Here is a tiny trained network, its code and every weight. The questions are about switching its units off for an input and a target symbol, where a switched-off unit gives its printed mean instead of its output.

import numpy as np


def w(rows, s, z=0):
    codes = np.array(rows[::2]) - 128.0
    scale = np.full(codes.shape[1], s)
    scale[-1] = z or s
    return codes * scale


def f(y):
    return y / 2 * (1 + np.tanh(0.7978845608 * (y + 0.044715 * y**3)))


def softmax(a):
    e = np.exp(a - a.max(-1, keepdims=True))
    return e / e.sum(-1, keepdims=True)


def log_softmax(a):
    a = a - a.max(-1, keepdims=True)
    return a - np.log(np.exp(a).sum(-1, keepdims=True))


def net(x, mask):
    ids = ['ΓΔΣΨβεζηθλμξπτω'.index(c) for c in x.split()]
    T = len(ids)
    res = E[ids] + P[:T]
    u = 0
    for l in range(2):
        r = res
        for j in range(2):
            rows = slice(3 * j, 3 * j + 3)
            q, k, v = (r @ M[l][rows].T for M in (Q, K, V))
            z = softmax(np.where(np.tri(T) > 0, q @ k.T / 3**0.5, -1e9)) @ v
            o = O[l][rows]
            res = res + np.where(mask[u + j], z, o[:, -1]) @ o[:, :-1]
        u += 2
        y = f(res @ A[l][:, :-1].T + A[l][:, -1])
        res = res + np.where(mask[u : u + 4], y, B[l][:, -1]) @ B[l][:, :-1]
        u += 4
    return log_softmax(res[-1] @ U[:, :-1].T + U[:, -1])


Q, K, V, O, A, B = {}, {}, {}, {}, {}, {}
E = w([
[52,164,216,94],'Γ',
[108,113,228,163],'Δ',
[132,94,37,93],'Σ',
[75,151,170,90],'Ψ',
[119,112,128,112],'β',
[210,120,95,122],'ε',
[172,105,168,151],'ζ',
[71,138,64,50],'η',
[118,228,185,54],'θ',
[144,171,248,134],'λ',
[75,63,109,129],'μ',
[163,165,65,58],'ξ',
[161,48,106,170],'π',
[149,174,128,72],'τ',
[183,195,202,107],'ω',
],0.015)
P = w([
[135,128,93,162],'0',
[145,102,106,132],'1',
[125,150,88,192],'2',
[160,81,122,98],'3',
[108,173,75,217],'4',
[178,58,135,70],'5',
[91,203,59,255],'6',
[208,32,153,20],'7',
],0.0081)
Q[0] = w([
[159,76,179,66],'0.h1',
[173,44,178,23],'0.h1',
[132,129,130,95],'0.h1',
[130,147,122,140],'0.h2',
[128,129,137,127],'0.h2',
[85,224,77,253],'0.h2',
],0.055)
K[0] = w([
[106,182,87,198],'0.h1',
[83,213,83,227],'0.h1',
[129,135,132,177],'0.h1',
[120,106,134,101],'0.h2',
[128,125,118,137],'0.h2',
[170,34,179,3],'0.h2',
],0.046)
V[0] = w([
[152,21,71,124],'0.h1',
[254,173,149,128],'0.h1',
[112,108,110,140],'0.h1',
[106,166,101,108],'0.h2',
[169,146,31,21],'0.h2',
[63,208,153,115],'0.h2',
],0.0082)
O[0] = w([
[126,22,173,45,213],'0.h1',
[228,174,143,151,64],'0.h1',
[121,105,143,110,155],'0.h1',
[103,154,115,113,163],'0.h2',
[146,132,110,2,254],'0.h2',
[72,206,79,170,101],'0.h2',
],0.0092,0.00089)
A[0] = w([
[119,126,147,119,96],'0.n1',
[45,69,171,161,39],'0.n2',
[205,2,84,168,5],'0.n3',
[139,85,116,139,76],'0.n4',
],0.0045,0.011)
B[0] = w([
[110,163,116,141,21],'0.n1',
[136,92,147,232,33],'0.n2',
[159,5,156,48,70],'0.n3',
[144,167,84,97,6],'0.n4',
],0.0022,0.0011)
Q[1] = w([
[127,137,129,132],'1.h1',
[89,11,200,81],'1.h1',
[24,96,233,150],'1.h1',
[35,213,44,221],'1.h2',
[130,64,215,167],'1.h2',
[7,158,120,73],'1.h2',
],0.018)
K[1] = w([
[135,137,131,126],'1.h1',
[96,59,167,116],'1.h1',
[60,119,84,146],'1.h1',
[85,178,133,251],'1.h2',
[152,145,179,84],'1.h2',
[33,100,121,116],'1.h2',
],0.029)
V[1] = w([
[126,255,166,71],'1.h1',
[162,65,238,106],'1.h1',
[247,144,68,98],'1.h1',
[42,144,195,59],'1.h2',
[69,177,145,146],'1.h2',
[42,140,149,51],'1.h2',
],0.00093)
O[1] = w([
[83,155,94,147,52],'1.h1',
[52,100,185,175,227],'1.h1',
[8,42,131,118,135],'1.h1',
[152,121,129,219,232],'1.h2',
[122,121,102,98,55],'1.h2',
[129,110,116,195,255],'1.h2',
],0.0012,0.00026)
A[1] = w([
[92,189,248,110,78],'1.n1',
[106,150,169,116,247],'1.n2',
[109,176,93,192,5],'1.n3',
[107,177,88,194,121],'1.n4',
],0.014,0.011)
B[1] = w([
[123,67,207,5,183],'1.n1',
[114,184,47,247,255],'1.n2',
[167,52,82,89,180],'1.n3',
[98,131,228,60,233],'1.n4',
],0.014,0.0094)
U = w([
[37,92,164,85,5],'Γ',
[109,91,210,210,129],'Δ',
[125,47,83,36,50],'Σ',
[50,173,130,164,199],'Ψ',
[126,115,103,174,254],'β',
[240,101,139,100,190],'ε',
[196,116,153,226,246],'ζ',
[50,136,48,78,68],'η',
[123,190,143,49,17],'θ',
[161,95,222,112,34],'λ',
[54,30,104,161,197],'μ',
[173,163,78,59,125],'ξ',
[168,5,160,141,107],'π',
[162,211,91,153,176],'τ',
[202,195,187,135,134],'ω',
],0.011,0.0062)

Each question gives the input, a string of symbols that net reads in full, and the target symbol t.
The units are the heads (3 rows each of Q, K, V and O) and the neurons (one row each of A and B). Each row of codes is followed by its name. A weight is (code - 128) times the scale printed after its matrix; where a second scale follows, it is the last column's (O, A, B and U).
mask holds one flag per unit, layer by layer, with each layer's heads first. A switched-off unit (its flag False) gives its mean, the last column of its rows in O or B, instead of its output. The means were averaged over made-up inputs and are rounded, as every weight is.
A unit's drop is (log p(t) with every unit on - log p(t) with that unit switched off) / (log p(t) with every unit on - log p(t) with every unit switched off).
The circuit of an input: a set's keep is (log p(t) with only the set's units on - log p(t) with every unit switched off) / (log p(t) with every unit on - log p(t) with every unit switched off). Starting from all 12 units, units are removed one at a time, each time the one whose removal leaves the highest keep (on an exact tie, the one counted first), for as long as the keep stays at least 0.8.
circuit, biggest first: the units of the circuit, biggest drop first
most important unit: the unit with the biggest drop
top k neurons: the k neurons with the biggest drops, biggest first
k most important neurons of layer l: the k neurons of layer l with the biggest drops, biggest first
heads that matter: for each layer, one digit per head in row order, 1 if its drop is at least 0.15 and else 0, layers parted by /
input μ ε μ Σ ε θ ζ β, target ζ: heads that matter -> 01 / 00
input Δ λ μ η ε μ η, target μ: circuit, biggest first -> [0.h1 1.n4]
input ε Σ Γ, target Σ: heads that matter -> 11 / 00
input ξ ζ λ θ μ Δ Ψ β, target Ψ: most important unit -> 0.h2
input μ Δ Γ β, target Γ: circuit, biggest first -> [1.n4 0.h2 0.h1]
input τ ξ ζ μ θ Δ μ ζ, target μ: heads that matter -> 10 / 00
input ξ Σ Δ β β Ψ, target Ψ: heads that matter -> 00 / 00
input Σ λ μ ε η Σ, target η: top 3 neurons -> [1.n1 1.n4 1.n3]
input Δ Δ μ, target Δ: circuit, biggest first -> [0.h2 1.n4]
input Ψ ξ Σ η θ, target η: circuit, biggest first -> [0.h2 1.n4 0.h1]
input η μ π Γ Γ η Γ, target η: 3 most important neurons of layer 1 -> [1.n2 1.n4 1.n1]
input ω θ μ η, target μ: circuit, biggest first -> [0.h1 0.h2 1.n4]
input η ω η μ, target η: circuit, biggest first -> [0.h2 1.n1]
input θ τ Δ ω, target Δ: top 3 neurons -> [1.n4 1.n2 1.n1]
input τ Ψ λ ξ μ Ψ Ψ Γ, target Ψ: circuit, biggest first -> [1.n2]
input θ Σ θ Δ β, target Δ: circuit, biggest first -> [0.h2 1.n4]
input ξ Σ Γ ξ Σ π ε, target ε: 3 most important neurons of layer 1 -> [1.n2 1.n4 1.n1]
input ε β η ω Σ λ Γ, target Γ: top 4 neurons -> [1.n4 1.n1 1.n3 1.n2]
input β π θ λ, target θ: 2 most important neurons of layer 1 -> [1.n1 1.n4]
input μ τ η θ β π ζ, target π: circuit, biggest first -> [0.h1]
input μ μ Ψ Σ ω ω ω, target ω: circuit, biggest first -> [0.h1 1.n4]
input π λ π, target λ: circuit, biggest first -> [1.n4 0.h1 1.n2]
input ξ μ μ Ψ, target μ: circuit, biggest first -> [0.h1 1.n4]
input μ ζ Δ, target ζ: circuit, biggest first -> [1.n4 0.h1]
input Σ π ε ζ ω, target ζ: circuit, biggest first -> [1.n4 0.h2]
input Γ Γ ζ Ψ λ ω, target λ: heads that matter -> 11 / 00
input η π π Δ π Δ λ, target λ: 2 most important neurons of layer 1 -> [1.n1 1.n4]
input β Ψ Ψ η λ μ Δ λ, target Δ: most important unit -> 0.h2
